Below is a small trained network, with its code and all its weights. Each question gives an input and a class and asks what happens when units are switched off, that is, made to give their printed mean instead of their output.

import numpy as np


def w(rows, s, z=0):
    codes = np.array(rows[::2]) - 128.0
    scale = np.full(codes.shape[1], s)
    scale[-1] = z or s
    return codes * scale


def norm(h):
    return h / np.sqrt((h * h).mean(-1, keepdims=True) + 1e-5)


def f(y):
    return y / 2 * (1 + np.tanh(0.7978845608 * (y + 0.044715 * y**3)))


def log_softmax(a):
    a = a - a.max(-1, keepdims=True)
    return a - np.log(np.exp(a).sum(-1, keepdims=True))


def net(x, mask):
    res = np.array(x, float).reshape(1, 6) / 4 @ E
    u = 0
    for l in range(4):
        y = f(norm(res) @ A[l][:, :-1].T + A[l][:, -1])
        res = res + np.where(mask[u : u + 3], y, B[l][:, -1]) @ B[l][:, :-1]
        u += 3
    return log_softmax(norm(res)[-1] @ U[:, :-1].T + U[:, -1])


A, B = {}, {}
E = w([
[125,126,127,131,125,129],'x0',
[127,54,129,21,134,160],'x1',
[66,97,91,140,154,116],'x2',
[106,152,176,75,130,8],'x3',
[112,122,156,125,114,143],'x4',
[125,70,142,165,91,114],'x5',
],0.012)
A[0] = w([
[226,177,158,122,50,132,4],'L0N1',
[247,147,180,88,85,149,68],'L0N2',
[104,158,179,131,89,140,253],'L0N3',
],0.011,0.0043)
B[0] = w([
[10,80,54,133,145,103,198],'L0N1',
[33,75,71,105,163,114,240],'L0N2',
[215,190,58,192,176,93,254],'L0N3',
],0.011,0.0038)
A[1] = w([
[165,10,112,189,2,64,144],'L1N1',
[88,175,177,78,104,56,173],'L1N2',
[125,141,119,120,111,114,4],'L1N3',
],0.0089,0.0042)
B[1] = w([
[125,224,102,52,182,155,253],'L1N1',
[153,133,44,174,2,141,243],'L1N2',
[239,95,168,104,24,229,89],'L1N3',
],0.013,0.0037)
A[2] = w([
[200,95,76,186,122,245,3],'L2N1',
[166,29,161,2,94,151,96],'L2N2',
[200,110,27,99,221,245,112],'L2N3',
],0.0083,0.006)
B[2] = w([
[174,57,175,108,4,85,161],'L2N1',
[240,63,34,248,210,111,178],'L2N2',
[87,215,208,161,81,96,255],'L2N3',
],0.013,0.0069)
A[3] = w([
[138,128,4,86,101,155,252],'L3N1',
[172,182,122,169,114,58,216],'L3N2',
[172,127,118,70,126,27,65],'L3N3',
],0.012,0.003)
B[3] = w([
[63,205,233,168,176,170,211],'L3N1',
[156,12,168,55,175,184,250],'L3N2',
[160,120,147,189,20,179,165],'L3N3',
],0.011)
U = w([
[169,118,135,157,10,140,135],'0',
[123,124,172,116,170,125,232],'1',
[215,126,59,194,197,136,111],'2',
[23,118,94,154,136,128,118],'3',
[116,123,185,103,166,131,196],'4',
[152,194,187,72,187,152,100],'5',
[103,81,141,14,145,114,26],'6',
[105,49,59,3,92,76,5],'7',
],0.015,0.011)

Each question gives the input, the list of numbers given to net, and the class t.
The units are the neurons (one row each of A and B). Each row of codes is followed by its name. A weight is (code - 128) times the scale printed after its matrix; where a second scale follows, it is the last column's (A, B and U).
mask holds one flag per neuron, layer by layer. A switched-off neuron (its flag False) gives its mean, the last column of its row in B, instead of its output. The means were averaged over made-up inputs and are rounded, as every weight is.
A unit's drop is (log p(t) with every unit on - log p(t) with that unit switched off) / (log p(t) with every unit on - log p(t) with every unit switched off).
The circuit of an input: a set's keep is (log p(t) with only the set's units on - log p(t) with every unit switched off) / (log p(t) with every unit on - log p(t) with every unit switched off). Starting from all 12 units, units are removed one at a time, each time the one whose removal leaves the highest keep (on an exact tie, the one counted first), for as long as the keep stays at least 0.8.
circuit, biggest first: the units of the circuit, biggest drop first
k most important neurons: the k neurons with the biggest drops, biggest first
top k neurons in layer l: the k neurons of layer l with the biggest drops, biggest first
input [5,6,5,6,-6,-1], class 0: most important neuron -> L3N3
input [-6,-5,-6,-4,0,0], class 3: circuit, biggest first -> L0N1; L0N2
input [-6,1,-3,6,4,7], class 5: 3 most important neurons -> L1N1; L3N1; L2N1
input [2,5,-8,5,4,3], class 3: circuit, biggest first -> L0N2; L0N1; L3N2
input [0,3,2,7,2,-5], class 0: 2 most important neurons -> L3N3; L1N1
input [0,1,-8,-6,7,6], class 3: circuit, biggest first -> L0N2; L0N1
input [6,-8,2,-2,7,-3], class 2: 4 most important neurons -> L3N1; L2N3; L1N1; L0N3
input [-2,6,7,8,-4,-4], class 0: circuit, biggest first -> L3N3; L1N2
input [-6,-8,-5,-3,7,8], class 2: circuit, biggest first -> L0N3; L2N3
input [-3,-4,5,-5,1,6], class 5: top 2 neurons in layer 1 -> L1N1; L1N2
input [-2,-3,-3,-7,3,-2], class 0: 2 most important neurons -> L2N1; L3N1
input [1,-7,-5,0,6,6], class 2: 2 most important neurons -> L0N3; L3N1
input [-6,7,4,0,-5,7], class 2: 2 most important neurons -> L2N2; L0N3
input [8,-8,-3,8,1,0], class 0: circuit, biggest first -> L1N2
input [4,8,-6,1,1,7], class 2: 2 most important neurons -> L2N2; L3N2
input [-6,7,3,7,6,6], class 0: top 2 neurons in layer 3 -> L3N3; L3N2
input [7,-6,-8,2,-3,5], class 3: 3 most important neurons -> L0N1; L0N2; L2N2
input [-7,-8,8,2,6,-5], class 2: circuit, biggest first -> L2N3; L0N2
input [-3,3,-6,-2,-1,4], class 3: 2 most important neurons -> L0N2; L3N2
input [0,5,1,-8,-4,0], class 0: circuit, biggest first -> L2N1
input [3,-5,-8,0,1,3], class 3: 2 most important neurons -> L0N1; L0N2
